Each row has a class, written after it.
[ 311  389   51  -70  205   84  -91 -203  132  298 -118   91  139 -313
   15  238  -78  -89   49   44  207  212  123  -92  -24 -164   53  125
 -215 -109   -1  -92  -23] : Q676
[-229 -147   -2  -40  -92   24  129   -7   57 -101  208 -191  -90  261
  -75   -8  -74  192  -18   53 -148   37 -161  120 -129   93    8 -196
  123 -114  -97   35   25] : Q179
[ -66   23 -103   99    2   33 -191   42 -200  -28   53  189  -26 -105
   60  248  164  -26   51   -5  -96  118  -15  -12   -1 -132   62  301
 -669   66   82   57    9] : Q676
[  86  157  -84  -36   60  -40 -119 -157   -3   36   26   63  -49 -100
   93   81   65  -73   30  -43   31   55   97   -1   -5 -100    8   97
 -128   13   18   12  -46] : Q460
[  52  236  -72  -30  223   32 -323 -195  -35   50  -69   68   -7 -376
  206   54  -67  -68   79  -34   90  101  203  -93  113 -267   19  298
 -215   75  179  -29  110] : Q788
[ 109  229   63   53  190   40 -348   92  -40   10 -186  182   -6 -455
  248  134   42 -105  119   11  130   74  187 -135  155 -251   45  316
 -318  176  319   52   83] : Q886
[-260 -387 -128   51 -238 -172   57  -71  -43 -136  352  -14  -76  561
  -93 -130  -41   87  -78  -77 -328 -149 -219  262  -49  216  -11 -114
  224 -116 -286   68  -98] : Q179
[ 124  113  223 -217   32   31  527 -198  281  202   41 -270  114  218
  -74  164  -76   14  -78  136  -36  105 -228  147 -232  163   29 -389
  399 -542 -354 -103 -282] : Q988
[   3   63   80  -96  -45 -101   99 -131  120  -27   54 -219  -27  126
  -22 -119   15  -55  -45   11   31  -36   -8   49 -106   28  -24 -150
  456 -208 -129  -47  -33] : Q788
[ 150  127  -37  -37  234  -34  -90 -167    4    9 -317  120   71 -494
  305 -172   -7  -61   45  -52  429 -125  152 -307  224 -177   51  209
  103  143  269 -162  117] : Q179
[ 211  361  -33  -56  181  152  -43    5   75  205   51   72   98  -78
 -125  518   90 -102   90   33 -159  342   -4  168 -113  -40  -10  212
 -689 -114  -42   89 -278] : Q379
[  53  147  -60  -27  -16   -9   37  -39   62   54   49  -59  -31  147
  -64  163   32  -31  -62  -18 -144   80  -43  141 -110   65   17    8
 -193 -152 -102   44 -241] : Q886
[-294 -103   45   45  -21  -77  -26  186  -89 -111  -71  -58   44 -120
   38   70  134 -127  165   37  -24  -78  -19    7   -6  -49   -2   21
    4  -29  151  -52  143] : Q676
[-494 -580   67   35 -278 -172   84  131 -133 -376  118 -176 -236  456
  146 -526  -74  199  -71   33 -163 -346 -180   -2   76  109  -18 -318
  687  -43 -132    3  305] : Q797
[  11   21  -94  105   74  -48 -179 -116  -12   73  -87  113  -47 -170
  196  185 -120   14   44  -28  -86   36   49  -24  101  -76   56  285
 -329  -78   60   21 -110] : Q788
[ -64  164  -62   82   85    4 -262   73 -155   50 -170  152   21 -466
  130  195  114 -157  194   12  134   29  189 -168  110 -259    4  286
 -454  169  252  -70  191] : Q988
[  95   92  -69    2   -3  -21 -217 -112  -27   30  -98    5  -31 -153
   74  -69 -105  -28    2  -16  100  -27  164  -99   95 -140  -22   44
    9   73  137  -21  148] : Q788
[-183  -60  -57   13  -22  -76  -82 -147  -39  -82  -99  -46  -41 -306
  245 -246 -125   83   36   38  182  -97  163 -184  110 -246    3   43
  276   90  201 -153  297] : Q788
[ -37  -84   25   53  -66  -85 -245   57 -178   -5 -216   39   11 -246
  102  -42   -8  -88   82   14  174 -111   71 -192  137 -171  -14   95
  -42   46  208  -74  316] : Q379
[ -41   31  146   12  235   38 -121 -120  134   57 -225  -91   -7 -503
  308  -75 -276  131   62   97  274   -9   87 -273  216 -242   99  117
  252  -57  279 -121  321] : Q529
[-298 -451 -131  -83 -318 -201  156  -76  -24 -195  348 -227 -130  559
  -91 -446 -141  149  -53  -78 -209 -186 -115  181 -107  175 -109 -378
  638  -48 -323    8  101] : Q179
[  37  124  -19  -27   26  -14   60 -220  -13  108   28  104   21  -44
  123  121   20   -2   -8   11   44   61  -76   11  -50  -68  102   16
 -118 -152  -87  -77  -76] : Q379
[-207 -191 -264   30 -300 -265 -264  -63 -286 -214  204   76 -140  235
   58 -239  192  -80   43 -156  -92 -169   74   65  -39  -43  -35  -45
   66  190 -100   29  158] : Q797
[-213 -186   15   88 -100  -11  -76  113  -87  -99   15   25 -148   26
   61    0   -3  126   14   13  -38  -57  -50  -52    7  -29   41  -32
  -79   46   59   54  164] : Q460
[-213 -223  288  -55   51   15  360  -20  350  -64 -109 -430  -94  135
  -24 -248 -239  186 -107  146   64 -166 -171  -28   23  126   30 -404
  899 -306    9  -42  200] : Q460
[ -61   16   86 -128  120   23  205 -127  112  -47 -124 -108   52 -115
  200  -22  -22   62  -30   91   79   -1    0    8  -22  -45  -15  -45
  321 -161   91  -99  -93] : Q797
[-102  113  -88   61  -23  -70 -247  -37 -121  -67  -18   84  -68 -246
  175  -47  140 -112  108  -25   90  -35  214 -105   43 -205  -17  172
  -57  167  147  -16  161] : Q988
[ -45  103  285  -32  216  175  197   80  237   54   28 -169   59   25
 -168  313  -17   50  -32  181  -37  192 -266   36  -75   61  101  -47
  -87 -357    2    6   -4] : Q529
[  52   11  -64  -52  -73  -56  -75 -143  -10  125   27  -87    0  -82
   37 -103 -118   74   29  -30  104   14   77  -74  -44  -84   -8  -75
  206  -25  -47  -87  185] : Q788
[ 170  260   13 -144  139   62   17 -170  113   61  -29    0  113 -197
  110  228   64  -80    3   33    8  182  117  107  -86  -77  -54   75
  -30 -127   -3   -8 -258] : Q529
[ -98  -55  104   26  135  -85   82  -57  200  -25 -198 -233  -13 -108
  181  -32 -224   31  -29   60   30 -126  -58  -11  171  -12   57   63
  362 -267   55  -79   15] : Q886
[ -80 -207  -54  -23 -150 -155 -244  -59 -191 -154   12   67  -92   90
  189 -311    8  -16  -49  -73   24 -173   23  -89   94  -61  -19  -23
  251   78   40  -17  196] : Q797
[-207 -191  186    0   -3  -85  -35   91   21  -75 -271 -176   32 -118
   49 -125 -133   40   46  113  266 -161 -137 -198   99  -59   55  -74
  353 -120  253 -176  437] : Q788
[  21  180  163   49  279  178   59   51  271  107  -12  -98   48    2
 -155  305 -112    6  -49   78 -119  145 -147   94    4  119   95  140
 -103 -253  -64   62 -104] : Q460
[ 233   55  -72 -130  -20    0  -31 -244   57  185  120  -76   14  109
  -54 -122 -203   48  -74  -31   -6  101   81   33  -69  -12  -46  -89
  194  -66 -227  -25   44] : Q676
[-103  -29  -16  -43 -126 -137  -33  -68   24   10 -227 -179   -6 -234
  186 -348 -234   47   -8   21  220 -174  135 -215  113 -158  -31 -148
  474  -32   33 -249  306] : Q529
[-366 -160  108  154  144   18   49   44  128 -118 -251  -90  -91 -324
  249  -14 -236   69   -7  108   44 -191  -47 -104  281 -116   93  146
  153  -64  331 -105  186] : Q988
[-298 -273  -70    1   81 -214   -9 -123  -61 -233  -98  -42    6  -28
  228 -433  -43   13   41  -88  207 -365   14 -125  201  -19   66   -7
  554   82  146 -132  183] : Q529
[ 209  151  -77  -15  -92   -8  196 -125  218  239  133 -111  110  244
 -289  229 -110   -4  -98  -50 -161  119 -127  240 -179  251  -12  -74
  -25 -291 -365  -36 -407] : Q529
[ 348  435  -99   61  126  125 -265 -116 -104  237  163  393   56 -233
  -41  479  226 -134   62  -75  -19  330   48   52 -109 -144  105  344
 -891   76  -81   89 -206] : Q797
[ 101  135  -88  -46  -50  -42  -49 -165 -113  145   53  162   79  -85
   73  104   39  -72   77  -15   31  112   80  -16  -81 -134   -1   24
 -257   10  -66  -50   -6] : Q179
[ -37   13    9    4   40  -97 -118  -70  -21  -35 -145   12  -58 -206
  199 -136   24  -58   26  -11  167 -111  133 -137   98 -159   17   59
  208   25  135  -43  187] : Q379
[-117 -112 -267  107  -30 -170 -367  -30 -413 -125   -4  317  -21 -135
  256 -135  175  -80  160 -143  119 -151  194 -175  177 -232   69  309
 -389  387  170   11  255] : Q676
[ -31   -6 -165  -27  -90 -123 -165 -215  -85   22  116  -59  -59   59
   44 -164  -45   13   -9  -87  -15  -20   74   33  -23  -84  -25   33
  142    0 -134  -42  133] : Q379
[-109  -16  182    2  307  170  120    1   87  -69 -130   47  -21 -241
  240  201   29  118   19  163   18   88  -69  -39   85  -92   71  149
 -131  -83  341   46  -68] : Q886
[  29   16  -96 -207  -94 -107  122 -197  -41  -81  113 -111   55  163
   62 -118   78  -40  -40  -32    5  -14   59  132 -142   19  -95 -153
  379  -63 -191  -71 -109] : Q460
[-158  -28  185   87  146   -3  -93  189   10  -80 -398    4  -17 -527
  221   81    5  -48  150  137  278  -66   52 -290  194 -228   20  183
 -109   36  471 -101  309] : Q179
[-179  164  135  149  176  179    1  119  -15   57 -122  167  -27 -254
   97  422   68   -9   71  125  -64  114 -101  -43   13  -87  135  183
 -566 -129  188   -2  -23] : Q460
[-158 -257   48  -15  -68 -185  233 -153  144   -8 -195 -245   38  -44
   64 -403 -240  -27  -65  -10  150 -309  -14  -55  104   50  -12 -225
  854 -102   20 -191  198] : Q988
[-484 -246    7  115  -42  -26  -33  118 -142 -319  129   27 -171  106
  170   38  103   85  106   45 -224  -42 -107  111    2  -49   41   48
 -164   76  237  116   52] : Q788
[-363 -499 -317   47 -470 -249 -100  -56 -380 -250  587   59 -173  638
  -71 -353  198   94   26 -158 -330 -189  -46  212 -149  101  -85 -199
  208  196 -330  119  130] : Q988
[ 333  312   -4  -67  138   35  216 -251  360  319  -92 -163  124   -3
 -161  253 -179  -35 -122    3   12  130  -88  154  -81  132   49    1
   70 -375 -242  -82 -314] : Q379
[  55  135   -9   -7  134  -12  -92 -220 -114   36    1  261   55 -194
  214  221  161  -79   17  -12   64  111  -17  -24   -2 -172  106  224
 -354  -84   21  -14  -99] : Q379
[ 228  138   33   -4   20   56 -160  -26 -178  106  160  341   57   28
   50  224  232 -157   37  -24 -136  179  -16   97  -41  -80    9  147
 -467   25 -125  128 -122] : Q886
[ 313  243   50 -197   -3   54  261 -198  221  266   20 -210  202   58
 -285   68 -168  -87  -97   58   58  185  -86   91 -156   65  -54 -185
  177 -267 -236 -167  -97] : Q797
[ 289   88  -79   61   -1  -91 -218  -29  -23  265 -298  212  121 -337
   72   16 -118 -166   47 -100  182  -54  199 -158  139  -75  -39  203
 -127   93  107 -109   -1] : Q676
[ -15   57  247   30  213  112  156  -33  105   82 -176   45   -2 -214
  186  134  -69   50  -25  157  127   14 -118 -155  124 -116  138   52
  -71 -174  180  -60   66] : Q988
[  56   29 -104  -91 -195   -4  200 -131  -32  120  436   61   63  487
 -266  111  129  -11  -71  -58 -305  150 -171  318 -296  163   -9 -214
 -113 -150 -465   48 -281] : Q797
[-140  -19  122  -51   71   39  234   16   99   31  -75 -194   29  -25
  -29  157  -53  -14   54  120  -91   28 -110   48  -49   41  -11  -94
   50 -255    6  -58  -66] : Q460
[ -61   86   69   47  237   65 -343   18   60  -15 -248   34  -63 -484
  338  137 -226  115   76   90  160   80   77 -232  250 -287  100  300
 -276   14  380  -53  237] : Q676
[ 359  401   72  -87  247   90   13 -311   96  362 -242   56  156 -528
   85   74  -98 -177   15   38  336  142  219 -230   22 -245   46   79
   -7 -105   55 -177  125] : Q676
[-333 -332   81   91    5  -48 -113   15  -50 -202  -58  -41 -192 -162
  302 -278 -157  182   23   59   93 -217   -3 -205  242 -168   85  -41
  360   92  234   -9  460] : Q460
[ -69   78  236  -32  197    6    4  -10  170 -125 -223 -171  -67 -184
  227   95    1    7  -26  112  127  -34  -41  -89  112 -100   83   66
  208 -221  126    4   52] : Q460
[-538 -238   48  252   31  -87   51  146   62 -262 -155  -29 -137  -54
  227   59   -2   37   17   55 -139 -275 -125   44  187   33  143  148
  111 -112  179   -2   20] : Q797
[  16   24   11   42  -10  -19  -12  -27   85   82 -136 -124  -55 -146
   54 -106  -63    5   36   16   98 -103   91 -101   74  -27   -4  -79
  280  -51   13  -38  151] : Q886
[ 103  320  251   47  387  160  -98 -117   30  178 -502  138   41 -782
  461  214  -98  -70   42  164  345   54  117 -367  276 -383  159  347
 -239 -103  388 -161  248] : Q460
[   5   17   12   62   53  112  236   -6  253  177   50  -76   28  215
 -211  271 -209  134 -108   52 -213   96 -205  174  -79  216   59  -10
 -178 -265 -118   34 -269] : Q179
[-258 -264   -1  164  -24  -73 -139   76  -27 -109  -19   36  -58   64
   82    0  -84   53   29    4  -92 -150  -90   -7  138   42   77  113
   28  -46   88   36  110] : Q676
[-354 -401   39  165   19 -101  -73    0  -29 -194   57   27 -104  -28
  164 -221 -117   70   14  -30  -78 -231  -78    8  190    3   49  106
  330   29  136   20  163] : Q529
